(in the rows, 128 means zero)
[125  95 132 153 133 211 114 130 113 128 147 128 105 114  88  92 140 143
  85 130 107 107 100  65 128 120 167 149 115  95 154 137 106 156 133 139
  92 117 120 123 157 170 116 150 133 125 140 143]
8
[145 121  85 150 123 100  72 137 121 100 127 130 134 128 191 131 148 177
 148 126 159 143 126  77 125  95  60 158 111 186 118 129 153 127 113 155
 100 173 122 151 124  91 100 118 172 111 111 178]
4
[184 128  63 123 118 139 119 119 144 123 169 129  88 139  77  98 152 100
  75 107  92 152 171 112 135 138 157 104 150 128 129  88  98 108 112 124
 147  60 109 119 164 136 117 141 138 133 201 155]
4
[137  91 123 150 111 189 120 139 102 131 129 131 104 120  87  98 142 155
  83 122 108 109  85  84 114 118 171 115 117 102 125 133 105 149 132 149
  90 110 120 115 158 146 108 133 109 125 149 161]
7
[160 121  74 107 117 126 136 120 122 105 176 119 101 134  74  90 158 112
  83 119 111 157 142 106 131 134 163  97 135 121 139  96 112 114 115 114
 144  54 115 137 155 123 120 131 144 136 192 157]
9
[125  93 123 151 116 191 128 133 110 120 152 129  93 116  85 101 140 163
  86 104 124 101  80  77 144 111 155 113 119  81 141 127 113 163 127 142
  93 116 117 124 161 139 113 136 142 114 141 160]
0
[135  91 121 140 128 186 128 139 101 125 140 123  91 121  83  96 133 155
  90 131 110 101  84  82 119 117 158 137 125  93 147 143 121 152 124 150
 108 112 115 127 169 153 110 135 116 124 141 161]
9
[159 111  70 106 124 136 105 129 133 123 179 126 127 134  76  97 171 114
  92 102 112 169 135  96 143 104 174  89 139 118 132  91 128 122 131 134
 119  66 123 125 145 144 125 123 146 135 181 153]
11
[ 93 126 132 166  79 127 148 134 140  96  99 128 141 118 166 150 170 113
  95 166 110 139 132 143  76 148 166 124 117 124 137 122 118 189 147  92
 129 119 159 133 135 166  86  82 238 151 114 137]
3
[ 82 141 149 165 110 154 143 152 149 106 105 115 150 141 173 127 135 132
  91 173 142 134 118 158  86 132 153 126  96 141 154 119 148 176 141  88
 134 137 154 137 139 166 101 101 234 164  99 116]
8
[134 106 124 125 107  97 159 132 108 103 101  85 133 133 135  93 113 111
 155 126 168 147 127 108 144 109 172 137 166 178  86  80 159  87 108 108
 163 105 153 150 142 136 129 100 155 173 143 108]
1
[141 112 105 152 107  83  87 145 125  90 126 128 151 126 185 128 145 177
 151 132 157 143 117  73 123  91  65 129  95 196 108 141 153 129 107 136
  96 179 119 155 105  70  98 101 148 112 103 179]
10
[122 112 125 120 127  88 155 140 102  86 102  81 132 144 136  80 119 132
 153 130 188 140 114 125 145 107 177 133 163 159 121  99 161  90 112 110
 153 102 147 162 145 138 130 103 145 178 139 104]
9
[153  77 121 157 113 176 114 126 108 143 143 131 102 111  84 111 144 138
 107 125 115 114  93  79 114 102 136  74 112 103 125 126 134 168 133 158
 103 145 123 115 162 156 131 120 121 123 145 166]
6
[136 101 148 130 119  83 147 132 105  89  97  91 139 139 126  75 120 107
 155 125 169 148 124 125 154  99 158  90 165 156  97  83 159  95 114 122
 153 124 151 152 137 145 138  93 129 167 148 102]
6
[133 104 109 152 127  86  83 135 119  93 137 129 166 109 173 118 148 180
 155 125 159 151 107  93 128  73  65 118 101 171 125 139 162 135 114 154
 105 184 132 160 110  89  95  98 163 105 102 178]
6
[ 93 115 133 169  78 134 145 148 149 102 100 126 138 151 171 139 151 112
  93 174 114 132 134 143  81 128 164 111 112 134 135 123 137 185 137  97
 135 137 147 134 142 157  86  80 213 164 106 137]
10
[127 100 135 145 145 207 105 125 121 136 155 131 100 111  92  90 129 145
  77 127  97 103 101  68 123 114 160 154 117 100 153 144 106 146 132 139
  93 123 115 121 155 163 116 152 128 120 144 152]
8
[161 117  68 107 111 142 127 122 144 121 185 129  98 132  80  92 166  97
  86 115  97 149 151 103 124 146 164  80 128 118 114 103 104 106 116 115
 138  55 109 120 145 135 112 135 162 127 204 159]
2
[ 89 119 135 167  69 138 159 150 148  99  93 127 137 144 168 138 163 111
  96 173 118 137 133 135  80 135 164 127 111 127 137 114 134 185 133  92
 134 132 151 140 141 155  89  79 221 167 105 134]
10
[ 89 115 129 155  93 147 146 142 142  95 113 122 134 141 159 118 166 106
 106 175 124 135 119 151  82 143 169 110 109 121 118 131 139 160 146 106
 141 128 154 133 134 164  89  89 236 150 124 130]
2
[133 114 132 118 127  78 156 144 104  76  90  83 130 142 133  79 117 130
 156 132 190 141 111 118 145 120 168 124 167 167 105  93 157  92 111 109
 151 106 144 163 143 140 132 104 141 173 138 104]
9
[128  98  80 146 146 106  69 150 125 104 132 118 167 134 177 110 138 185
 148 122 177 149 106  92 131  63  92 133 110 182 127 153 174 128 114 165
 103 180 131 150 109  93 109  99 167 125 106 159]
11
[138 105 137 137 103  95 149 148 111 101  89  90 144 160 139 110 130 110
 132 142 190 122 129  94 146 111 174 137 157 170 110  71 161 118 114  92
 123 123 148 151 152 150 138  89 146 192 126  97]
10
[163 109  73 123 117 143 136 127 130 126 193 116 128 133  87 105 161 119
  87 109 108 162 138  98 137 108 158  91 137 131 128  80 129 119 111 135
 139  59 117 130 145 134 106 122 144 135 182 161]
1
[137  88  77 137 147 101  63 142 129 108 138 118 159 139 183 105 130 189
 146 123 173 147  98  84 129  58  84 131 115 176 133 155 177 125 113 164
 101 179 129 152 107  95 115 105 167 136 111 160]
11
[170 106  67 123 101 136 123 127 140 121 177 129 102 134  88 109 153 111
  73 119  93 153 155  93 125 137 154  80 125 134 129 105 107 127 112 101
 130  76 106 118 150 120 118 125 140 141 187 166]
10
[101 140 148 158  92 131 146 141 144  98 102 122 130 132 177 148 152 124
  95 177 116 137 127 146  71 139 140 123 108 126 134 121 128 174 144  91
 131 121 150 131 128 150  88  84 230 139 107 141]
3
[129 112 140 137 128  83 146 138 111  83 102  82 122 149 141  80 112 136
 149 108 191 136 113 109 164 108 168 119 167 149  94  84 161  99 108  98
 140 108 144 161 135 132 128  98 167 163 136  95]
0
[ 95 128 121 149  79 150 129 148 155 117 111 112 146 157 170 122 144 127
 103 169 137 132 122 159  88 133 149 116 107 122 131 103 162 171 137 103
 134 111 160 135 136 158  90  94 241 153 107 144]
5
[177 112  54 106 102 141 101 121 154 131 171 128 102 132  78  85 142 103
  93 102  89 149 155 112 136 142 157  84 139 120 127  96 107 113 115 114
 137  49 121 125 149 126 118 141 155 134 200 172]
5
[118 107 143 127 119  86 148 140 100  92  88  86 146 149 135  88 120 142
 138 135 185 131 129 128 146 118 182 117 162 164  92  86 152  89 113 117
 144 104 156 148 138 137 136 104 126 187 147  98]
7
[129 105 146 130 110  92 157 153 111  85  91  90 134 145 142  88 119 117
 142 131 167 139 138 111 149 125 166 120 165 164  99  94 148  99 105  98
 137 116 138 146 129 129 128  96 133 170 145 104]
10
[ 88 129 142 157  91 143 154 157 136 107 104 115 149 161 170 126 143 143
  78 172 138 135 113 171  79 132 168  97 109 129 139 108 147 174 141 103
 125 117 150 129 141 154  89  89 215 161 109 131]
7
[132 113 127 120 126  93 153 142 107  94  87  84 131 148 136  93 123 124
 143 148 195 118 109 101 144 123 160 159 163 155 112  72 164 113 116 103
 140 103 155 168 148 149 134  99 155 178 125 102]
9
[115 109 135 141 141 106 125 140 108  95 106  89 140 145 149  86 118 120
 131 131 176 131 137 105 149 121 179 150 153 160 122  87 159 104 119 113
 138 113 154 159 147 162 142 114 162 188 144  94]
8
[128 104 130 122 135  83 155 150  89  83 103  79 134 146 133  83 119 131
 148 132 191 137 117 123 151 114 169 132 169 164 116  98 165  90 112 114
 148 107 147 162 146 129 134 105 141 175 145 100]
9
[163 122  61 107 114 130 120 117 143 126 182 133  99 133  77  91 161  89
  90 114  99 152 152 104 125 142 163  70 132 126 109 106 102 108 119 116
 147  56 109 121 153 134 115 141 154 135 199 154]
2
[146  85 111 152 107 182 120 134 110 148 138 131 102 122  95 119 140 163
  94 130 125 109  77  85 106 118 156  93 106 118 120 130 121 157 140 145
  82 126 121 109 160 149 133 129 123 132 146 162]
7
[135  92 126 144 116 196 123 138 113 132 149 130  99 124  86  87 144 135
  90 124 109 100  89  79 120 122 166 119 116  89 129 146 110 146 126 154
  95 112 108 111 164 165 105 143 132 117 153 162]
2
[167 125  61 120 112 153 119 130 125 120 179 128 110 138  81 105 174 113
  81 110 120 153 147 101 147 115 158 102 142 124 140  76 117 113 121 141
 124  73 117 126 158 138 123 135 137 142 196 156]
4
[ 95 126 132 153  74 153 141 153 156 123 108 115 148 163 171 124 138 128
 102 170 137 130 126 172  84 127 158 108 107 116 146 110 157 173 130 103
 138 112 156 132 145 159  92 105 243 156 109 141]
5
[138  94  93 151 139 101  73 137 122 106 147 122 165 129 177 107 141 182
 142 128 155 142 110 102 124  59  72 118 110 179 136 144 172 130 109 166
 104 199 126 156 111  79 105  95 166 120 113 183]
6
[130 111 100 156 136  92  76 141 120  96 136 121 162 121 192 120 147 183
 146 129 166 140 126  64 133  86  84 159  93 194 130 133 156 134 107 146
  94 170 133 166 114  97 109 125 186 129 109 166]
8
[ 88 114 114 159  73 148 129 150 152 116 104 126 147 144 169 124 162 108
 100 157 121 135 124 162  89 137 169 120 112 114 143 109 147 178 137  99
 129 117 168 137 151 165  89  96 252 168 114 146]
5
[159 109  69 114 135 142 105 128 131 119 176 124 126 133  79  90 173 112
  89 101 120 169 135  85 148 104 173 101 134 116 137  93 127 124 133 135
 116  70 126 126 141 144 122 119 145 137 177 146]
11
[153  85 112 144  99 190 106 138 122 156 137 131  97 122  98 107 138 144
 109 115 111 112  92  72 114 136 148 112 116 100 122 132 131 165 128 139
  89 112 124 111 162 162 114 144 147 122 138 166]
5
[149  88 105 151  96 188 131 126 123 150 143 129  96 104  88 126 130 144
 111 121 120 118  80  64 108 116 143 105 112 123 115 125 125 163 133 147
 108 120 121 114 163 161 120 128 135 129 137 164]
1
[ 93 125 136 162  84 131 141 128 136  95 100 128 129 124 171 153 160 110
  96 176 107 133 129 143  75 140 159 121 109 118 139 124 122 185 157 104
 133 124 159 130 137 163 105  84 223 154 118 144]
3
[141 124  95 151 123 104  77 141 124 102 132 128 143 132 191 128 144 178
 140 131 162 146 126  86 128  90  68 171 113 173 126 130 152 124 109 151
  93 164 123 152 122  96  94 123 182 112 112 177]
4
[125 120 103 150 151 109  71 143 132 100 146 122 163 117 192 117 134 194
 140 127 162 136 122  75 128  95  77 161  91 188 131 140 161 128 110 142
  97 167 126 162 110 102  98 120 182 111 104 170]
8
[141 115  79 146 137 121  72 144 128 116 145 125 154 145 187 119 138 182
 141 129 168 137 108 103 129  73  76 140 118 182 141 144 165 114 113 164
  99 185 115 146 130  98 105 117 159 131 111 170]
4
[160  95 110 138 119 162 127 138 110 135 130 128  84 110  89 110 129 149
 106 129 126 109  76  68 104 137 135 114 120 120 128 141 126 165 132 135
  97 125 112 125 167 146 125 136 129 128 134 161]
9
[157  84 107 153  99 184 129 127 113 152 140 127  91 107  89 124 127 139
 108 123 113 115  85  61 107 117 138 111 112 123 114 129 127 161 129 151
 114 121 119 114 164 149 123 132 126 131 141 165]
1
[151 121  85 129 144 153 107 127 136 117 190 124 125 130  87  87 165 118
  68 109 106 145 146  97 143 122 177 110 125 123 158  91 120 123 126 125
 120  73 124 137 143 148 121 136 142 148 185 148]
8
[135 109 118 118 124  92 148 137 106  92  94  85 125 147 132  88 116 129
 146 141 191 125 103 107 146 116 164 137 161 164 116  82 162 116 121 105
 140 110 152 162 151 146 140 102 154 179 131 109]
9
[178 124  57 121 114 142 118 116 131 126 170 129  87 140  87 108 161  87
  83 113  98 157 165 109 137 129 154 100 147 131 124  85  99 109 122 121
 141  63 113 117 160 128 124 141 151 133 199 154]
4
[ 78 124 126 164  96 134 139 137 144  97 114 118 118 139 173 138 144 131
  99 160 134 125 125 147 100 126 149 109 104 110 125 106 148 183 145  99
 142 123 157 145 146 141 102  84 248 153 113 144]
0
[ 82 110 121 161 101 138 128 138 143 109  97 123 135 133 164 131 158 113
 105 162 130 144 132 142  90 121 160 126 110 114 130 120 148 184 149 115
 143 127 168 130 140 164 108  83 238 161 110 129]
11
[127  90 126 149 128 206 115 132 116 138 146 132 108 113  91  95 141 142
  81 123 106  98 102  64 125 124 161 145 118 102 153 134 106 156 126 144
  94 122 120 125 159 165 120 151 135 133 145 147]
8
[153  78 108 140  96 189 109 137 119 143 139 128 105 118  94 102 137 151
 115 118 124 115  83  75 120 120 148 108 114 110 136 138 131 157 132 133
  85 121 129 116 160 149 121 142 153 128 144 166]
5
[126 104 129 122 131  88 135 139 114  93  89  89 135 146 126  86 120 113
 152 124 188 147 129 115 155 107 177 123 169 150  98  90 158  92 121 116
 153 102 158 148 137 153 144 100 141 177 142  84]
11
[130 107 145 131 105  82 155 145 111  84  92  90 136 157 144  91 117 109
 148 137 175 148 131 105 143 107 177 114 167 162 103  92 150  97 108  98
 142 108 136 154 139 143 127 101 131 180 140  94]
10
[120 102 145 134 122  87 149 139  96  97 104  90 154 136 126  85 132 107
 149 123 172 147 141 137 158 102 167 112 172 154 105  83 160  96 109 117
 150 125 156 152 136 133 129  95 141 162 146  97]
6
[170 115  57 114 120 132 114 120 141 126 189 127  99 137  80  95 160  98
  88 117 106 152 149 105 127 139 162  74 132 131 115 108 109 110 123 119
 132  64 108 118 150 129 123 139 160 133 200 158]
2
[137 112 107 147 124  84  84 144 109  91 123 120 157 126 173 110 141 193
 146 129 156 138 110  97 129 100  91 124 100 192 102 137 156 119 116 150
  94 168 129 147 110  75 106 106 130 116 109 173]
7
[128 103 145 138 112  95 138 129 110 106  98  93 151 144 130  93 135 113
 133 135 182 125 128 110 144 102 157 130 160 145 108  65 169 120 114 113
 140 126 162 159 149 158 129  86 168 174 129 105]
6
[ 96 135 149 152  94 134 144 142 145  95 108 122 137 143 178 144 147 135
  82 177 126 127 121 152  72 128 146 115 110 123 148 123 132 173 141 105
 132 130 148 132 132 156  92  88 221 151 110 143]
3
[130  82 124 144 125 191 104 133 114 135 132 128 104 126  79  97 140 137
  87 122 111 105 106  72 127 103 172 138 132  82 139 138 118 158 132 159
 100 114 128 115 160 169 115 132 126 126 142 146]
11
[135 106 104 143 116  99 101 139 127  98 137 115 160 118 179 125 131 186
 147 132 160 142 108  78 124  86  85 154 110 186 114 134 163 124 103 155
 109 163 129 155 104  97  88 107 163 121 103 176]
1
[152  89 118 159 128 189 102 126 121 137 136 130  92 107 102 108 130 145
 109 134 120 106  93  59 113 124 140 112  93 129 128 133 127 158 137 135
  95 146 125 122 159 161 148 141 133 135 141 156]
8
[164 113  66 107  99 145 110 128 139 123 186 124 137 145  82  89 168 121
  93 105 113 163 129 110 144 118 172  85 134 120 139  89 127 115 120 132
 115  61 124 129 144 141 116 138 149 137 186 165]
5
[139  92  89 149 129 101  82 135 124 111 156 123 171 130 170 103 147 178
 145 124 157 151  97 102 125  52  87 106 117 175 142 149 167 130 113 165
  98 188 125 158 103  90  95 102 158 121 110 173]
6
[158 119  79 124 101 144 139 142 134 115 185 125 133 144  87 105 170 120
  74 115 121 168 131  92 134 110 170  82 123 128 145  92 122 126 117 118
 114  73 106 129 145 136 111 117 127 148 178 153]
10
[ 91 135 134 155 100 132 162 152 139  98 106 111 130 156 164 127 138 140
 103 184 150 138  98 170  78 125 150 109 109 125 152 119 154 175 137  99
 143 122 145 143 150 156  98  95 216 158  94 130]
9
[130 101  79 137 136  93  89 141 115  91 144 117 157 139 182 108 138 197
 151 137 174 141  86  99 122  68  80 132 109 183 141 152 170 118 105 160
 110 176 121 170 117  84 105 111 160 126 109 175]
9
[ 86 112 117 155  65 147 134 142 150 109 105 125 147 145 170 127 160 114
 110 162 125 143 119 157  90 132 162 123 109 107 141 113 145 173 140 103
 133 110 170 142 140 167  92  96 252 163 119 141]
5
[123 104 129 120 115 103 159 132 114 102 113  86 137 139 135  97 105 120
 154 130 175 152 114 113 146 100 173 133 171 166 103  92 158  86 117 111
 156  98 150 153 137 148 122 106 149 175 141  96]
1
[148  92  73 140 119 110  69 147 138 105 141 123 169 140 183 102 138 190
 153 124 167 149  80  98 131  70  86 129 109 182 138 152 167 121 111 151
  85 174 132 158 110  94 104 117 182 134 113 178]
5
[146 121 118 142 127  69  86 137 120  77 130 123 149 112 192 140 148 183
 139 141 154 139 119  69 116  96  75 140 100 182 118 139 148 130 118 143
  85 169 123 150 106  96 108 102 158 113 110 183]
3
[135  94 122 142 124 188 130 138  98 123 140 127  93 118  76  90 144 149
  83 125 111 102  81  76 117 122 161 142 130  86 148 137 112 159 123 151
 105 106 114 130 164 149 101 139 120 115 140 160]
9
[122 109 137 140 137 107 133 137 114 107  94  88 150 146 140  90 124 120
 130 131 182 113 144 100 149 122 175 156 161 176 116  76 157 116 108  95
 141 119 160 161 152 159 132 112 181 184 131  87]
8
[179 118  74 124 120 119 120 113 128 110 172 124  98 123  86 109 167  95
  80 118  89 157 161  92 122 139 161  91 140 124 129  97  95 119 123 103
 131  58 113 123 148 126 124 120 147 132 196 155]
3
[135 111  90 151 116 103  96 136 124 100 144 120 153 113 171 122 137 188
 145 121 157 152 100  76 124  92  79 149  99 188 112 137 163 124 105 151
 116 163 126 151 114  95  89 103 158 116  99 175]
1
[129  87 129 150 138 197 103 131 107 137 146 130 102 111  98  95 136 140
  77 122 102  92 111  68 129 119 165 155 121 101 154 135 108 152 123 144
  89 128 123 123 161 157 125 154 133 134 152 155]
8
[158 119  67 125 135 139 104 113 142 127 179 129  99 122  88 102 151 100
  80 114  96 148 175  91 129 141 154 104 126 134 129  92 104 116 115 105
 140  68 117 131 156 133 136 142 165 140 198 149]
8
[ 85 120 130 163  81 130 149 146 140 105  97 123 147 144 169 123 156 129
  87 166 121 136 121 160  79 135 178 103 113 129 127 113 136 180 139 104
 132 114 157 134 142 159  82  87 224 164 114 135]
7
[135 107 127 120 109 103 135 145 124 107  91  89 151 151 135  93 127 122
 148 132 189 119 122 115 154 128 162 135 156 152 100  68 170 105 110 102
 140 104 165 152 151 162 135 103 166 181 130 103]
5
[173 115  57 111  96 138 105 124 143 127 176 126 116 142  80  92 151 103
  94 110  97 164 148 116 134 130 160  76 133 128 120  94 113 113 117 113
 131  54 119 123 157 131 122 142 164 129 197 168]
5
[138 101  93 148 130  98  85 144 119  96 132 116 167 148 184 102 136 198
 141 135 168 146  83 107 121  70  97 102 104 190 121 145 162 117 114 157
  96 170 126 153 106  88 104 107 138 133 111 164]
7
[128 112 105 156 133  89  80 135 124  83 142 119 134 129 182 114 134 193
 140 125 166 123 111  72 147  88  70 144 100 159 106 125 163 140 111 152
  97 166 129 167 105  75 103 107 171 103 107 179]
0
[ 70 126 137 166 113 154 127 134 155 102 108 129 133 126 174 128 149 116
  85 174 115 119 144 143  89 145 160 148 100 118 154 113 135 182 147 100
 140 131 169 145 141 172 107  98 240 171 117 132]
8
[133  95 120 135 130 182 129 133 105 119 139 127  91 120  83  98 137 153
  90 131 121 106  84  80 117 114 148 137 127  93 155 141 111 148 123 142
 105 114 113 130 163 143 112 138 126 122 143 156]
9
[ 94 136 143 160  82 137 155 147 147 106  96 120 148 162 167 132 139 146
  87 180 144 137  98 177  71 124 156  88  94 135 130 117 140 161 137 102
 137 128 150 130 137 157  96  93 198 163 101 125]
7
[ 95 126 134 161  86 129 149 145 138  88 101 127 141 123 166 145 165 110
  92 172 112 140 123 153  80 150 168 113 115 128 142 125 125 181 152  91
 127 130 159 130 141 164  95  79 225 160 114 133]
3
[147  90 104 140 113 176 126 137 108 134 137 130  91 107  93 115 138 158
 111 128 130 109  71  72 105 122 137 116 111 112 139 144 126 160 131 144
  97 127 117 131 156 142 123 133 130 127 138 166]
9
